Here is a tiny trained network, its code and every weight. The questions are about switching its units off for an input and a class, where a switched-off unit gives its printed mean instead of its output.

import numpy as np


def w(rows, s, z=0):
    codes = np.array(rows[::2]) - 128.0
    scale = np.full(codes.shape[1], s)
    scale[-1] = z or s
    return codes * scale


def f(y):
    return y / 2 * (1 + np.tanh(0.7978845608 * (y + 0.044715 * y**3)))


def log_softmax(a):
    a = a - a.max(-1, keepdims=True)
    return a - np.log(np.exp(a).sum(-1, keepdims=True))


def net(x, mask):
    res = np.array(x, float).reshape(1, 7) / 4 @ E
    y = f(res @ A[0][:, :-1].T + A[0][:, -1])
    res = res + np.where(mask, y, B[0][:, -1]) @ B[0][:, :-1]
    return log_softmax(res[-1] @ U[:, :-1].T + U[:, -1])


A, B = {}, {}
E = w([
[165,151,100,156,160,49,212,121,127],'x0',
[125,129,131,120,128,123,127,122,133],'x1',
[128,124,125,132,137,130,126,131,131],'x2',
[126,122,123,126,127,127,127,125,133],'x3',
[127,128,133,133,129,127,127,130,129],'x4',
[240,105,168,206,116,138,113,30,127],'x5',
[172,253,105,138,96,138,123,133,228],'x6',
],0.013)
A[0] = w([
[68,89,154,95,84,209,52,149,130,111],'neuron 1',
[217,176,135,210,64,177,66,73,200,91],'neuron 2',
[151,130,168,114,121,220,42,106,173,99],'neuron 3',
[112,150,119,134,128,135,119,148,135,116],'neuron 4',
[71,111,96,95,169,58,187,170,81,133],'neuron 5',
[112,109,128,114,147,103,179,171,108,99],'neuron 6',
[142,152,141,116,120,201,38,113,155,91],'neuron 7',
[115,3,187,125,127,162,78,89,49,23],'neuron 8',
[124,248,94,136,77,106,157,136,219,76],'neuron 9',
[175,143,118,146,154,82,183,114,148,191],'neuron 10',
[122,80,103,127,181,81,162,165,93,107],'neuron 11',
[39,163,92,54,99,171,114,200,190,18],'neuron 12',
[191,82,172,209,108,102,143,8,91,49],'neuron 13',
[85,121,153,90,104,205,31,122,76,153],'neuron 14',
[74,85,149,71,69,219,69,166,92,23],'neuron 15',
[128,108,143,109,180,120,174,161,121,76],'neuron 16',
[140,207,67,99,92,94,144,172,217,4],'neuron 17',
],0.0077,0.012)
B[0] = w([
[156,81,111,124,176,125,117,190,128,207],'neuron 1',
[122,211,185,154,77,110,194,50,129,247],'neuron 2',
[116,176,156,155,78,104,156,50,108,192],'neuron 3',
[106,94,121,147,121,134,129,135,136,135],'neuron 4',
[34,142,112,151,78,55,136,73,62,205],'neuron 5',
[83,141,127,132,101,103,135,101,106,150],'neuron 6',
[130,163,149,144,105,111,151,68,93,176],'neuron 7',
[226,216,161,170,178,176,121,141,218,190],'neuron 8',
[155,70,123,118,198,161,103,197,140,221],'neuron 9',
[113,117,112,133,138,135,90,177,123,216],'neuron 10',
[71,151,127,126,88,98,145,109,80,164],'neuron 11',
[255,221,184,173,185,215,124,116,214,199],'neuron 12',
[116,43,79,45,221,150,86,248,118,217],'neuron 13',
[177,133,116,150,184,137,142,190,165,224],'neuron 14',
[30,68,91,82,136,74,96,132,68,178],'neuron 15',
[112,134,122,139,103,108,124,107,127,133],'neuron 16',
[61,18,109,73,154,122,97,179,68,177],'neuron 17',
],0.0087,0.012)
U = w([
[92,75,105,101,151,122,104,192,104,138],'0',
[208,161,129,146,147,136,138,146,186,216],'1',
[100,166,131,135,9,97,168,17,109,6],'2',
],0.013,0.0022)

Each question gives the input, the list of numbers given to net, and the class t.
The units are the neurons (one row each of A and B). Each row of codes is followed by its name. A weight is (code - 128) times the scale printed after its matrix; where a second scale follows, it is the last column's (A, B and U).
mask holds one flag per neuron, in row order. A switched-off neuron (its flag False) gives its mean, the last column of its row in B, instead of its output. The means were averaged over made-up inputs and are rounded, as every weight is.
A unit's drop is (log p(t) with every unit on - log p(t) with that unit switched off) / (log p(t) with every unit on - log p(t) with every unit switched off).
The circuit of an input: a set's keep is (log p(t) with only the set's units on - log p(t) with every unit switched off) / (log p(t) with every unit on - log p(t) with every unit switched off). Starting from the 12 units with the biggest drops (on a tie, the unit counted first), units are removed one at a time, each time the one whose removal leaves the highest keep (on an exact tie, the one counted first), for as long as the keep stays at least 0.8.
circuit, biggest first: the units of the circuit, biggest drop first
k most important neurons: the k neurons with the biggest drops, biggest first
drop of u: that unit's drop, to one decimal
input [6,-6,5,-4,2,-1,7], class 0: circuit, biggest first -> [neuron 17]
input [1,1,4,-8,0,-1,-5], class 2: circuit, biggest first -> [neuron 13; neuron 9]
input [5,3,6,4,8,0,1], class 0: 2 most important neurons -> [neuron 2; neuron 12]
input [8,3,0,-6,-1,2,-4], class 0: 2 most important neurons -> [neuron 13; neuron 2]
input [-7,-6,-3,3,2,1,-4], class 1: 2 most important neurons -> [neuron 8; neuron 13]
input [-6,-6,6,-2,4,-3,1], class 1: 3 most important neurons -> [neuron 12; neuron 13; neuron 17]
input [-7,-2,-7,0,-6,-3,1], class 1: 4 most important neurons -> [neuron 12; neuron 13; neuron 17; neuron 14]
input [6,-4,-2,-8,2,0,7], class 0: 2 most important neurons -> [neuron 17; neuron 12]
input [5,-8,-8,3,-1,-4,7], class 0: drop of neuron 17 -> 0.5
input [2,-1,-1,-4,-6,-8,7], class 0: drop of neuron 8 -> 0.4
input [-5,7,-8,-3,-7,-4,3], class 1: drop of neuron 12 -> 1.3
input [6,4,-6,-2,-2,0,-4], class 2: drop of neuron 12 -> 0.0
